Below is a small trained network, with its code and all its weights. Each question gives an input and a target symbol and asks what happens when units are switched off, that is, made to give their printed mean instead of their output.

import numpy as np


def w(rows, s, z=0):
    codes = np.array(rows[::2]) - 128.0
    scale = np.full(codes.shape[1], s)
    scale[-1] = z or s
    return codes * scale


def norm(h):
    return h / np.sqrt((h * h).mean(-1, keepdims=True) + 1e-5)


def f(y):
    return y / 2 * (1 + np.tanh(0.7978845608 * (y + 0.044715 * y**3)))


def softmax(a):
    e = np.exp(a - a.max(-1, keepdims=True))
    return e / e.sum(-1, keepdims=True)


def log_softmax(a):
    a = a - a.max(-1, keepdims=True)
    return a - np.log(np.exp(a).sum(-1, keepdims=True))


def net(x, mask):
    ids = ['ΓΠαβημξσω'.index(c) for c in x.split()]
    T = len(ids)
    res = E[ids] + P[:T]
    u = 0
    for l in range(2):
        q, k, v = (norm(res) @ M[l].T for M in (Q, K, V))
        z = softmax(np.where(np.tri(T) > 0, q @ k.T / 3**0.5, -1e9)) @ v
        res = res + np.where(mask[u], z, O[l][:, -1]) @ O[l][:, :-1]
        u += 1
        y = f(norm(res) @ A[l][:, :-1].T + A[l][:, -1])
        res = res + np.where(mask[u : u + 16], y, B[l][:, -1]) @ B[l][:, :-1]
        u += 16
    return log_softmax(norm(res)[-1] @ U[:, :-1].T + U[:, -1])


Q, K, V, O, A, B = {}, {}, {}, {}, {}, {}
E = w([
[133,115,154],'Γ',
[119,132,123],'Π',
[108,106,180],'α',
[129,105,174],'β',
[67,166,92],'η',
[130,141,90],'μ',
[79,161,111],'ξ',
[163,110,3],'σ',
[163,124,180],'ω',
],0.028)
P = w([
[4,77,113],'0',
[163,100,254],'1',
[66,152,24],'2',
[160,113,247],'3',
[50,128,26],'4',
[158,113,243],'5',
[53,153,31],'6',
[159,115,241],'7',
[55,167,34],'8',
[156,110,238],'9',
[47,108,45],'10',
[160,108,238],'11',
[50,170,34],'12',
],0.0056)
Q[0] = w([
[31,4,111],'0.h0',
[73,22,41],'0.h0',
[86,5,84],'0.h0',
],0.011)
K[0] = w([
[78,183,36],'0.h0',
[138,118,19],'0.h0',
[217,170,11],'0.h0',
],0.011)
V[0] = w([
[114,71,147],'0.h0',
[120,148,2],'0.h0',
[145,121,96],'0.h0',
],0.0075)
O[0] = w([
[119,92,113,199],'0.h0',
[146,195,154,255],'0.h0',
[105,245,95,82],'0.h0',
],0.011,0.00085)
A[0] = w([
[75,142,27,57],'0.n0',
[142,111,149,138],'0.n1',
[129,152,98,122],'0.n2',
[135,149,123,97],'0.n3',
[140,108,171,111],'0.n4',
[107,120,162,104],'0.n5',
[136,86,94,111],'0.n6',
[133,137,54,53],'0.n7',
[123,140,138,97],'0.n8',
[175,103,134,213],'0.n9',
[237,137,174,6],'0.n10',
[61,124,124,136],'0.n11',
[149,141,124,98],'0.n12',
[231,134,171,1],'0.n13',
[253,101,129,188],'0.n14',
[123,161,96,105],'0.n15',
],0.02,0.0065)
B[0] = w([
[139,191,126,255],'0.n0',
[154,137,147,167],'0.n1',
[137,113,165,159],'0.n2',
[130,134,140,122],'0.n3',
[153,153,161,203],'0.n4',
[132,161,126,195],'0.n5',
[158,110,109,151],'0.n6',
[85,175,199,173],'0.n7',
[139,115,125,125],'0.n8',
[208,120,130,196],'0.n9',
[142,8,129,127],'0.n10',
[153,79,76,242],'0.n11',
[91,150,133,112],'0.n12',
[118,37,124,125],'0.n13',
[202,147,102,197],'0.n14',
[92,91,164,172],'0.n15',
],0.012,0.0057)
Q[1] = w([
[147,72,118],'1.h0',
[50,153,183],'1.h0',
[94,2,130],'1.h0',
],0.0098)
K[1] = w([
[44,115,165],'1.h0',
[105,152,157],'1.h0',
[165,2,164],'1.h0',
],0.0083)
V[1] = w([
[78,94,198],'1.h0',
[255,138,112],'1.h0',
[137,138,156],'1.h0',
],0.0081)
O[1] = w([
[1,185,244,1],'1.h0',
[173,168,158,179],'1.h0',
[165,115,192,185],'1.h0',
],0.007,0.00055)
A[1] = w([
[215,137,51,51],'1.n0',
[209,148,156,168],'1.n1',
[171,174,88,135],'1.n2',
[89,136,178,133],'1.n3',
[59,145,150,139],'1.n4',
[126,24,59,59],'1.n5',
[86,15,206,72],'1.n6',
[214,130,19,110],'1.n7',
[253,148,124,75],'1.n8',
[199,177,105,129],'1.n9',
[135,55,189,2],'1.n10',
[160,134,209,171],'1.n11',
[52,78,83,61],'1.n12',
[126,115,173,93],'1.n13',
[142,109,104,106],'1.n14',
[61,90,122,166],'1.n15',
],0.014,0.0083)
B[1] = w([
[18,63,141,159],'1.n0',
[38,159,64,243],'1.n1',
[179,154,74,176],'1.n2',
[106,178,100,168],'1.n3',
[76,139,79,176],'1.n4',
[233,89,251,162],'1.n5',
[152,181,76,180],'1.n6',
[57,178,177,203],'1.n7',
[69,118,137,205],'1.n8',
[128,123,84,186],'1.n9',
[114,197,120,143],'1.n10',
[94,178,85,254],'1.n11',
[35,254,126,146],'1.n12',
[109,123,115,136],'1.n13',
[144,66,138,122],'1.n14',
[34,135,178,160],'1.n15',
],0.007,0.0069)
U = w([
[255,180,184,115],'Γ',
[79,44,28,80],'Π',
[62,101,202,142],'α',
[181,119,152,253],'β',
[111,66,107,216],'η',
[171,221,251,93],'μ',
[62,118,53,98],'ξ',
[221,213,30,68],'σ',
[176,107,57,233],'ω',
],0.026,0.015)

Each question gives the input, a string of symbols that net reads in full, and the target symbol t.
The units are the heads (3 rows each of Q, K, V and O) and the neurons (one row each of A and B). Each row of codes is followed by its name. A weight is (code - 128) times the scale printed after its matrix; where a second scale follows, it is the last column's (O, A, B and U).
mask holds one flag per unit, layer by layer, with each layer's heads first. A switched-off unit (its flag False) gives its mean, the last column of its rows in O or B, instead of its output. The means were averaged over made-up inputs and are rounded, as every weight is.
A unit's drop is (log p(t) with every unit on - log p(t) with that unit switched off) / (log p(t) with every unit on - log p(t) with every unit switched off).
The circuit of an input: a set's keep is (log p(t) with only the set's units on - log p(t) with every unit switched off) / (log p(t) with every unit on - log p(t) with every unit switched off). Starting from the 12 units with the biggest drops (on a tie, the unit counted first), units are removed one at a time, each time the one whose removal leaves the highest keep (on an exact tie, the one counted first), for as long as the keep stays at least 0.8.
units of the circuit, in order: the units of the circuit, biggest drop first
k most important neurons: the k neurons with the biggest drops, biggest first
k most important neurons of layer l: the k neurons of layer l with the biggest drops, biggest first
drop of u: that unit's drop, to one decimal
input β ξ ξ α ξ α ω ω σ σ η, target σ: units of the circuit, in order	0.n0
input α ξ ξ Π, target η: units of the circuit, in order	0.h0, 1.n5
input α Γ σ ξ α Π Π ξ α, target ξ: units of the circuit, in order	0.n0, 1.n6
input α ξ ω β α Π μ Γ ω, target ω: units of the circuit, in order	0.n9, 0.h0, 1.n1
input β α Γ α ω α α ω, target β: 2 most important neurons	0.n10, 0.n13
input ξ Γ Π α α α Γ, target α: 3 most important neurons	0.n14, 0.n9, 0.n0
input β α ω ξ α α ξ Γ, target ω: 3 most important neurons of layer 0	0.n7, 0.n0, 0.n9
input α α α σ ξ, target σ: 3 most important neurons	0.n0, 1.n1, 1.n0
input ξ α α ξ α α Γ σ β, target σ: 2 most important neurons of layer 0	0.n15, 0.n7
input α α β Π α, target β: 4 most important neurons	1.n5, 0.n7, 0.n11, 1.n1
input α β Γ, target β: 3 most important neurons	1.n5, 0.n0, 0.n14
input ω Π Π σ Π ξ β, target ξ: 3 most important neurons of layer 1	1.n1, 1.n5, 1.n11
input α α Π Γ β α Π α μ β α, target μ: 2 most important neurons	0.n14, 1.n1
input μ α α ξ σ α ξ μ, target Π: units of the circuit, in order	0.h0
input α α β, target β: 2 most important neurons	1.n5, 0.n7
input ξ α β ξ α σ η α μ β, target Γ: 2 most important neurons	0.n9, 1.n7
input α Γ β, target β: 2 most important neurons	1.n5, 0.n0
input α σ β Γ ξ Π α, target ξ: 3 most important neurons of layer 1	1.n4, 1.n5, 1.n6
input ξ α Γ, target ξ: 2 most important neurons	0.n0, 1.n8
input ξ α μ Γ α ξ, target α: most important neuron	1.n5
input α β α α ξ ξ, target α: 2 most important neurons of layer 0	0.n11, 0.n7
input β α μ, target μ: 2 most important neurons of layer 0	0.n7, 0.n15
input α σ α α η Π σ α α, target σ: 2 most important neurons of layer 0	0.n15, 0.n7
input α ξ β ξ ω β β ξ Γ, target ξ: drop of 0.n8	0.0
input ω μ α Γ α ω β η α α α Γ Γ, target α: drop of 0.n0	0.8
input ξ σ α ξ β ξ ω, target ω: drop of 0.n9	0.1
input α α α α ξ σ β, target σ: drop of 0.h0	0.5
